Here is a tiny trained network, its code and every weight. The questions are about switching its units off for an input and a target symbol, where a switched-off unit gives its printed mean instead of its output.

import numpy as np


def w(rows, s, z=0):
    codes = np.array(rows[::2]) - 128.0
    scale = np.full(codes.shape[1], s)
    scale[-1] = z or s
    return codes * scale


def f(y):
    return np.maximum(y, 0)


def softmax(a):
    e = np.exp(a - a.max(-1, keepdims=True))
    return e / e.sum(-1, keepdims=True)


def log_softmax(a):
    a = a - a.max(-1, keepdims=True)
    return a - np.log(np.exp(a).sum(-1, keepdims=True))


def net(x, mask):
    ids = ['Δεζημτω'.index(c) for c in x.split()]
    T = len(ids)
    res = E[ids] + P[:T]
    u = 0
    for l in range(3):
        q, k, v = (res @ M[l].T for M in (Q, K, V))
        z = softmax(np.where(np.tri(T) > 0, q @ k.T / 3**0.5, -1e9)) @ v
        res = res + np.where(mask[u], z, O[l][:, -1]) @ O[l][:, :-1]
        u += 1
        y = f(res @ A[l][:, :-1].T + A[l][:, -1])
        res = res + np.where(mask[u : u + 4], y, B[l][:, -1]) @ B[l][:, :-1]
        u += 4
    return log_softmax(res[-1] @ U[:, :-1].T + U[:, -1])


Q, K, V, O, A, B = {}, {}, {}, {}, {}, {}
E = w([
[119,68,107,15,141],'Δ',
[254,115,107,99,7],'ε',
[24,119,230,153,24],'ζ',
[60,40,22,142,40],'η',
[60,217,156,251,161],'μ',
[216,211,137,81,172],'τ',
[133,100,120,242,242],'ω',
],0.0074)
P = w([
[38,136,139,87,188],'0',
[123,111,74,93,99],'1',
[129,114,64,91,96],'2',
[239,155,254,153,99],'3',
[130,105,117,132,126],'4',
[137,116,66,98,104],'5',
],0.0087)
Q[0] = w([
[7,62,2,8,121],'L0H0',
[84,132,104,118,69],'L0H0',
[107,138,136,180,161],'L0H0',
],0.0058)
K[0] = w([
[90,136,143,254,15],'L0H0',
[48,115,147,143,93],'L0H0',
[144,121,19,143,168],'L0H0',
],0.0043)
V[0] = w([
[31,100,94,243,186],'L0H0',
[155,245,208,176,132],'L0H0',
[147,254,88,112,65],'L0H0',
],0.003)
O[0] = w([
[4,166,78,165,186,248],'L0H0',
[124,184,157,198,16,3],'L0H0',
[190,167,88,90,2,89],'L0H0',
],0.0029,0.00036)
A[0] = w([
[132,46,1,148,107,107],'L0N0',
[57,97,118,132,41,253],'L0N1',
[155,139,147,189,195,137],'L0N2',
[38,181,93,155,211,161],'L0N3',
],0.0088,0.0041)
B[0] = w([
[140,47,47,250,122,171],'L0N0',
[89,137,129,147,45,255],'L0N1',
[132,130,226,156,145,146],'L0N2',
[114,221,171,253,210,169],'L0N3',
],0.0075,0.0077)
Q[1] = w([
[88,103,144,104,146],'L1H0',
[115,103,43,90,214],'L1H0',
[254,209,136,94,179],'L1H0',
],0.0089)
K[1] = w([
[96,122,184,154,110],'L1H0',
[12,103,98,181,168],'L1H0',
[69,247,49,3,221],'L1H0',
],0.0057)
V[1] = w([
[106,2,236,222,199],'L1H0',
[68,72,217,205,43],'L1H0',
[14,145,185,110,50],'L1H0',
],0.0029)
O[1] = w([
[39,22,84,132,185,161],'L1H0',
[59,48,50,112,26,253],'L1H0',
[96,125,77,7,1,218],'L1H0',
],0.0035,0.0038)
A[1] = w([
[136,135,98,9,139,255],'L1N0',
[115,124,92,103,176,171],'L1N1',
[165,145,99,67,145,88],'L1N2',
[142,169,154,161,143,125],'L1N3',
],0.013,0.0034)
B[1] = w([
[144,2,149,70,189,254],'L1N0',
[124,129,230,102,160,177],'L1N1',
[128,74,154,183,163,175],'L1N2',
[159,212,80,89,170,241],'L1N3',
],0.0075,0.0027)
Q[2] = w([
[166,196,59,81,151],'L2H0',
[157,183,254,125,113],'L2H0',
[198,144,211,100,65],'L2H0',
],0.0069)
K[2] = w([
[153,195,130,187,174],'L2H0',
[162,151,170,110,70],'L2H0',
[124,161,253,50,75],'L2H0',
],0.007)
V[2] = w([
[253,115,131,124,151],'L2H0',
[95,81,93,50,129],'L2H0',
[241,75,83,163,120],'L2H0',
],0.0043)
O[2] = w([
[76,81,81,48,161,1],'L2H0',
[116,80,170,130,80,142],'L2H0',
[2,78,56,104,117,65],'L2H0',
],0.005,0.0043)
A[2] = w([
[37,46,120,65,60,93],'L2N0',
[65,147,254,146,159,2],'L2N1',
[126,213,199,185,126,26],'L2N2',
[20,125,102,148,6,70],'L2N3',
],0.0074,0.0027)
B[2] = w([
[95,212,62,72,170,206],'L2N0',
[241,36,25,112,91,160],'L2N1',
[103,84,18,90,51,176],'L2N2',
[255,144,149,125,254,253],'L2N3',
],0.0072,0.012)
U = w([
[42,95,77,50,100,156],'Δ',
[193,67,110,158,21,117],'ε',
[163,254,170,88,186,142],'ζ',
[171,102,69,145,186,2],'η',
[39,186,80,140,78,164],'μ',
[157,26,197,111,195,131],'τ',
[61,114,183,234,175,190],'ω',
],0.0073,0.0075)

Each question gives the input, a string of symbols that net reads in full, and the target symbol t.
The units are the heads (3 rows each of Q, K, V and O) and the neurons (one row each of A and B). Each row of codes is followed by its name. A weight is (code - 128) times the scale printed after its matrix; where a second scale follows, it is the last column's (O, A, B and U).
mask holds one flag per unit, layer by layer, with each layer's heads first. A switched-off unit (its flag False) gives its mean, the last column of its rows in O or B, instead of its output. The means were averaged over made-up inputs and are rounded, as every weight is.
A unit's drop is (log p(t) with every unit on - log p(t) with that unit switched off) / (log p(t) with every unit on - log p(t) with every unit switched off).
The circuit of an input: a set's keep is (log p(t) with only the set's units on - log p(t) with every unit switched off) / (log p(t) with every unit on - log p(t) with every unit switched off). Starting from the 12 units with the biggest drops (on a tie, the unit counted first), units are removed one at a time, each time the one whose removal leaves the highest keep (on an exact tie, the one counted first), for as long as the keep stays at least 0.8.
circuit, biggest first: the units of the circuit, biggest drop first
most important unit: the unit with the biggest drop
top k neurons: the k neurons with the biggest drops, biggest first
k most important neurons of layer l: the k neurons of layer l with the biggest drops, biggest first
drop of u: that unit's drop, to one decimal
input ζ τ ω τ τ Δ, target Δ: top 3 neurons => (L2N3; L0N3; L1N0)
input τ τ μ, target μ: circuit, biggest first => (L2N3; L2N2; L0N3; L1N3)
input ζ μ η μ, target ε: circuit, biggest first => (L2N2; L2N1)
input ω τ τ ω η, target η: circuit, biggest first => (L2N3; L0N0; L2N0; L2H0)
input μ ζ μ, target μ: top 3 neurons => (L2N3; L0N3; L2N2)
input ω τ ε ζ τ ω, target ω: top neuron => (L2N3)
input τ η ω, target ω: 2 most important neurons of layer 0 => (L0N0; L0N3)
input ζ η ζ ζ Δ, target Δ: top 2 neurons => (L2N3; L1N0)
input μ ζ ε ω, target ε: top 3 neurons => (L2N3; L0N2; L2N2)
input μ ζ ζ, target ζ: 2 most important neurons of layer 0 => (L0N1; L0N3)
input ω ζ ζ μ, target ε: 2 most important neurons of layer 2 => (L2N2; L2N1)
input ζ ζ ε ω, target ε: top 3 neurons => (L2N3; L2N2; L0N2)
input ζ ζ μ ζ, target ε: 2 most important neurons of layer 2 => (L2N1; L2N2)
input ζ ζ τ, target τ: most important unit => L1N0
input ε τ ζ Δ μ τ, target τ: 2 most important neurons of layer 0 => (L0N1; L0N3)
input ω ζ ζ, target ζ: drop of L1N2 => 0.0
input ε τ τ ζ η, target η: drop of L2N3 => 1.5
input ζ η ζ ζ, target ε: drop of L0N3 => -0.2
